Below are the code and all the weights of a small trained network. Each question names an input and a target symbol and asks about switching units off, where a switched-off unit gives its printed mean instead of its output.

import numpy as np


def w(rows, s, z=0):
    codes = np.array(rows[::2]) - 128.0
    scale = np.full(codes.shape[1], s)
    scale[-1] = z or s
    return codes * scale


def f(y):
    return y / 2 * (1 + np.tanh(0.7978845608 * (y + 0.044715 * y**3)))


def softmax(a):
    e = np.exp(a - a.max(-1, keepdims=True))
    return e / e.sum(-1, keepdims=True)


def log_softmax(a):
    a = a - a.max(-1, keepdims=True)
    return a - np.log(np.exp(a).sum(-1, keepdims=True))


def net(x, mask):
    ids = ['δμξπτφψ'.index(c) for c in x.split()]
    T = len(ids)
    res = E[ids] + P[:T]
    r = res
    for j in range(3):
        rows = slice(4 * j, 4 * j + 4)
        q, k, v = (r @ M[0][rows].T for M in (Q, K, V))
        z = softmax(np.where(np.tri(T) > 0, q @ k.T / 4**0.5, -1e9)) @ v
        o = O[0][rows]
        res = res + np.where(mask[j], z, o[:, -1]) @ o[:, :-1]
    y = f(res @ A[0][:, :-1].T + A[0][:, -1])
    res = res + np.where(mask[3:11], y, B[0][:, -1]) @ B[0][:, :-1]
    return log_softmax(res[-1] @ U[:, :-1].T + U[:, -1])


Q, K, V, O, A, B = {}, {}, {}, {}, {}, {}
E = w([
[156,44,114],'δ',
[103,52,131],'μ',
[138,168,108],'ξ',
[86,184,130],'π',
[131,217,4],'τ',
[63,130,93],'φ',
[128,131,113],'ψ',
],0.015)
P = w([
[250,254,46],'0',
[221,78,72],'1',
[214,94,54],'2',
[191,100,64],'3',
[166,196,110],'4',
[155,150,124],'5',
[156,161,128],'6',
[133,94,131],'7',
[121,137,145],'8',
],0.0063)
Q[0] = w([
[155,104,29],'head 0',
[157,120,1],'head 0',
[136,112,76],'head 0',
[61,161,169],'head 0',
[44,84,111],'head 1',
[128,146,114],'head 1',
[175,240,110],'head 1',
[87,176,90],'head 1',
[171,100,163],'head 2',
[95,47,151],'head 2',
[147,173,174],'head 2',
[144,225,77],'head 2',
],0.014)
K[0] = w([
[132,232,76],'head 0',
[117,194,54],'head 0',
[114,149,61],'head 0',
[55,82,181],'head 0',
[219,136,73],'head 1',
[45,139,161],'head 1',
[177,60,142],'head 1',
[183,109,152],'head 1',
[140,128,213],'head 2',
[115,115,170],'head 2',
[104,8,61],'head 2',
[87,157,67],'head 2',
],0.011)
V[0] = w([
[17,143,127],'head 0',
[70,123,211],'head 0',
[193,156,216],'head 0',
[184,195,159],'head 0',
[152,50,87],'head 1',
[153,185,62],'head 1',
[98,106,56],'head 1',
[142,68,154],'head 1',
[70,187,79],'head 2',
[231,121,146],'head 2',
[161,69,93],'head 2',
[8,142,106],'head 2',
],0.011)
O[0] = w([
[226,2,33,86],'head 0',
[122,79,69,1],'head 0',
[57,106,80,81],'head 0',
[20,150,48,171],'head 0',
[183,85,204,158],'head 1',
[170,235,124,215],'head 1',
[182,158,110,172],'head 1',
[120,44,159,97],'head 1',
[141,212,64,172],'head 2',
[103,178,184,156],'head 2',
[191,152,235,155],'head 2',
[212,96,17,99],'head 2',
],0.0076,0.0091)
A[0] = w([
[5,138,167,77],'neuron 0',
[189,57,195,96],'neuron 1',
[127,113,123,2],'neuron 2',
[108,164,143,211],'neuron 3',
[116,116,133,1],'neuron 4',
[58,164,121,161],'neuron 5',
[174,126,48,122],'neuron 6',
[79,184,136,225],'neuron 7',
],0.012,0.0063)
B[0] = w([
[250,85,163,150],'neuron 0',
[87,185,89,141],'neuron 1',
[211,136,222,119],'neuron 2',
[97,50,145,221],'neuron 3',
[204,83,172,119],'neuron 4',
[190,57,123,184],'neuron 5',
[76,221,165,151],'neuron 6',
[175,1,105,255],'neuron 7',
],0.0077,0.015)
U = w([
[159,126,179,84],'δ',
[95,123,128,252],'μ',
[174,52,67,120],'ξ',
[79,79,1,201],'π',
[195,128,104,14],'τ',
[201,193,82,124],'φ',
[151,76,80,124],'ψ',
],0.0082,0.0049)

Each question gives the input, a string of symbols that net reads in full, and the target symbol t.
The units are the heads (4 rows each of Q, K, V and O) and the neurons (one row each of A and B). Each row of codes is followed by its name. A weight is (code - 128) times the scale printed after its matrix; where a second scale follows, it is the last column's (O, A, B and U).
mask holds one flag per unit, heads first, then neurons. A switched-off unit (its flag False) gives its mean, the last column of its rows in O or B, instead of its output. The means were averaged over made-up inputs and are rounded, as every weight is.
A unit's drop is (log p(t) with every unit on - log p(t) with that unit switched off) / (log p(t) with every unit on - log p(t) with every unit switched off).
unit that matters most: the unit with the biggest drop
k most important neurons: the k neurons with the biggest drops, biggest first
which heads matter: for each layer, one digit per head in row order, 1 if its drop is at least 0.15 and else 0, layers parted by /
drop of u: that unit's drop, to one decimal
input φ ψ φ ξ, target φ: 4 most important neurons : neuron 7; neuron 3; neuron 6; neuron 5
input π π μ δ, target π: which heads matter : 110
input ξ μ π, target ξ: which heads matter : 100
input δ ξ μ, target δ: which heads matter : 101
input μ δ ψ, target μ: unit that matters most : head 1
input ξ ξ ξ ξ, target ξ: which heads matter : 101
input μ π π ξ π ξ ξ μ, target π: which heads matter : 111
input π δ ψ, target π: which heads matter : 100
input μ δ δ, target μ: 2 most important neurons : neuron 1; neuron 7
input ξ δ ξ φ, target ξ: 3 most important neurons : neuron 0; neuron 7; neuron 5
input μ τ φ π ψ φ μ, target φ: 3 most important neurons : neuron 7; neuron 3; neuron 5
input μ ψ μ, target μ: 3 most important neurons : neuron 7; neuron 1; neuron 5
input μ δ μ, target μ: 3 most important neurons : neuron 1; neuron 7; neuron 5
input δ δ ξ, target δ: unit that matters most : head 2
input φ π δ, target φ: 3 most important neurons : neuron 7; neuron 3; neuron 6
input φ δ φ ψ, target φ: drop of head 0 : 0.6
input π ξ φ, target π: drop of neuron 2 : 0.0
input π π ξ, target π: drop of neuron 0 : 0.1
input μ τ δ, target δ: drop of head 2 : 0.4
input μ ξ μ δ, target μ: most important neuron : neuron 7
